Below are the code and all the weights of a small trained network. Each question names an input and a target symbol and asks about switching units off, where a switched-off unit gives its printed mean instead of its output.

import numpy as np


def w(rows, s, z=0):
    codes = np.array(rows[::2]) - 128.0
    scale = np.full(codes.shape[1], s)
    scale[-1] = z or s
    return codes * scale


def f(y):
    return y / 2 * (1 + np.tanh(0.7978845608 * (y + 0.044715 * y**3)))


def softmax(a):
    e = np.exp(a - a.max(-1, keepdims=True))
    return e / e.sum(-1, keepdims=True)


def log_softmax(a):
    a = a - a.max(-1, keepdims=True)
    return a - np.log(np.exp(a).sum(-1, keepdims=True))


def net(x, mask):
    ids = ['γδζπστφ'.index(c) for c in x.split()]
    T = len(ids)
    res = E[ids] + P[:T]
    r = res
    for j in range(3):
        rows = slice(2 * j, 2 * j + 2)
        q, k, v = (r @ M[0][rows].T for M in (Q, K, V))
        z = softmax(np.where(np.tri(T) > 0, q @ k.T / 2**0.5, -1e9)) @ v
        o = O[0][rows]
        res = res + np.where(mask[j], z, o[:, -1]) @ o[:, :-1]
    y = f(res @ A[0][:, :-1].T + A[0][:, -1])
    res = res + np.where(mask[3:19], y, B[0][:, -1]) @ B[0][:, :-1]
    return log_softmax(res[-1] @ U[:, :-1].T + U[:, -1])


Q, K, V, O, A, B = {}, {}, {}, {}, {}, {}
E = w([
[85,79,80,98,151,149],'γ',
[92,66,48,117,61,114],'δ',
[37,100,104,110,179,195],'ζ',
[132,236,110,223,169,14],'π',
[115,9,130,79,95,120],'σ',
[201,133,216,184,58,228],'τ',
[57,71,116,129,80,138],'φ',
],0.013)
P = w([
[233,29,149,238,233,116],'0',
[106,98,18,194,135,198],'1',
[104,98,44,170,119,193],'2',
[94,107,64,154,99,202],'3',
[86,115,78,132,105,198],'4',
[79,116,102,116,96,200],'5',
[60,125,117,108,84,206],'6',
[61,129,130,92,79,212],'7',
[51,127,141,81,61,211],'8',
[31,135,165,67,60,208],'9',
[21,140,164,60,44,205],'10',
[26,140,201,38,42,209],'11',
[16,143,223,36,20,222],'12',
[22,134,254,11,21,216],'13',
],0.0075)
Q[0] = w([
[84,20,25,103,118,190],'head 1',
[122,227,110,196,172,63],'head 1',
[94,71,74,114,133,133],'head 2',
[8,30,95,67,116,159],'head 2',
[215,105,131,146,181,112],'head 3',
[67,43,155,147,83,178],'head 3',
],0.013)
K[0] = w([
[161,17,169,192,200,75],'head 1',
[72,181,135,31,109,80],'head 1',
[142,55,116,166,194,154],'head 2',
[180,47,89,229,200,129],'head 2',
[205,12,174,188,161,155],'head 3',
[105,125,194,23,79,149],'head 3',
],0.011)
V[0] = w([
[220,121,51,22,175,138],'head 1',
[74,48,68,119,195,3],'head 1',
[183,92,47,132,1,18],'head 2',
[82,209,53,195,181,153],'head 2',
[162,93,37,178,169,156],'head 3',
[136,195,133,221,136,91],'head 3',
],0.0089)
O[0] = w([
[110,177,198,3,19,62,59],'head 1',
[177,68,119,126,51,116,253],'head 1',
[227,192,75,29,135,162,188],'head 2',
[120,209,209,202,109,132,139],'head 2',
[105,154,185,105,84,124,183],'head 3',
[124,69,143,77,154,155,23],'head 3',
],0.012,0.0047)
A[0] = w([
[208,97,157,138,129,87,126],'neuron 1',
[182,137,153,103,113,165,98],'neuron 2',
[198,74,161,175,97,119,123],'neuron 3',
[210,126,128,123,144,153,133],'neuron 4',
[93,60,74,124,143,159,72],'neuron 5',
[177,176,61,190,131,2,89],'neuron 6',
[107,138,107,163,212,105,130],'neuron 7',
[100,132,123,136,122,73,114],'neuron 8',
[102,206,202,201,129,86,100],'neuron 9',
[110,158,164,201,110,175,125],'neuron 10',
[151,187,80,83,126,116,142],'neuron 11',
[112,242,190,104,190,109,65],'neuron 12',
[227,229,115,160,201,89,133],'neuron 13',
[112,137,175,186,158,86,110],'neuron 14',
[152,162,123,145,24,130,178],'neuron 15',
[71,64,74,45,147,63,2],'neuron 16',
],0.0097,0.0062)
B[0] = w([
[62,131,100,114,100,143,138],'neuron 1',
[101,190,102,166,147,116,151],'neuron 2',
[107,176,114,113,148,135,167],'neuron 3',
[130,151,113,174,113,116,154],'neuron 4',
[123,110,94,130,177,140,165],'neuron 5',
[116,77,136,179,164,62,133],'neuron 6',
[91,212,141,112,65,152,173],'neuron 7',
[125,151,146,141,142,131,130],'neuron 8',
[167,97,79,96,123,79,189],'neuron 9',
[166,133,144,112,172,65,213],'neuron 10',
[136,150,123,190,80,30,172],'neuron 11',
[127,61,133,55,74,153,145],'neuron 12',
[36,20,148,171,81,48,154],'neuron 13',
[200,150,54,123,71,92,168],'neuron 14',
[145,138,174,128,197,157,247],'neuron 15',
[104,129,206,101,254,61,157],'neuron 16',
],0.0082,0.013)
U = w([
[151,100,132,55,216,100,101],'γ',
[81,109,218,93,85,165,252],'δ',
[181,192,71,76,87,122,112],'ζ',
[116,94,112,186,129,53,26],'π',
[163,28,52,139,137,195,138],'σ',
[214,155,195,176,253,155,165],'τ',
[78,173,105,129,178,121,97],'φ',
],0.0056,0.0033)

Each question gives the input, a string of symbols that net reads in full, and the target symbol t.
The units are the heads (2 rows each of Q, K, V and O) and the neurons (one row each of A and B). Each row of codes is followed by its name. A weight is (code - 128) times the scale printed after its matrix; where a second scale follows, it is the last column's (O, A, B and U).
mask holds one flag per unit, heads first, then neurons. A switched-off unit (its flag False) gives its mean, the last column of its rows in O or B, instead of its output. The means were averaged over made-up inputs and are rounded, as every weight is.
A unit's drop is (log p(t) with every unit on - log p(t) with that unit switched off) / (log p(t) with every unit on - log p(t) with every unit switched off).
The circuit of an input: a set's keep is (log p(t) with only the set's units on - log p(t) with every unit switched off) / (log p(t) with every unit on - log p(t) with every unit switched off). Starting from the 12 units with the biggest drops (on a tie, the unit counted first), units are removed one at a time, each time the one whose removal leaves the highest keep (on an exact tie, the one counted first), for as long as the keep stays at least 0.8.
circuit, biggest first: the units of the circuit, biggest drop first
unit that matters most: the unit with the biggest drop
which heads matter: for each layer, one digit per head in row order, 1 if its drop is at least 0.15 and else 0, layers parted by /
drop when u is switched off: that unit's drop, to one decimal
input φ σ τ ζ, target σ: which heads matter => 110
input δ ζ σ δ φ δ, target ζ: which heads matter => 110
input σ π δ σ σ γ π π π φ, target γ: circuit, biggest first => [head 2; neuron 16]
input σ δ τ γ π π ζ ζ, target γ: which heads matter => 110
input π τ τ σ δ τ δ ζ φ σ, target τ: circuit, biggest first => [head 2; neuron 15; head 3; neuron 13]
input φ δ ζ δ γ δ, target σ: circuit, biggest first => [head 1; head 2; neuron 10]
input γ π τ γ σ δ φ τ ζ σ, target δ: circuit, biggest first => [head 1; head 2]
input γ φ φ π τ δ δ γ ζ δ δ, target δ: circuit, biggest first => [head 1; head 2; neuron 9]
input δ ζ δ φ, target ζ: circuit, biggest first => [head 2; head 1]
input ζ δ δ φ ζ π δ φ π ζ σ σ, target π: which heads matter => 011
input ζ φ γ δ ζ δ τ δ γ φ φ, target π: circuit, biggest first => [head 2; head 3]
input δ δ π δ π γ γ, target ζ: circuit, biggest first => [head 2; head 1]
input δ π ζ ζ ζ δ γ φ δ δ φ δ π τ, target τ: unit that matters most => neuron 10
input φ δ π δ δ δ φ φ δ π σ σ, target σ: unit that matters most => head 1
input σ δ π τ δ σ, target γ: drop when head 2 is switched off => 1.6
input τ γ γ σ π ζ, target φ: drop when head 1 is switched off => 1.1
input ζ τ φ γ ζ δ δ, target π: drop when head 2 is switched off => 1.6
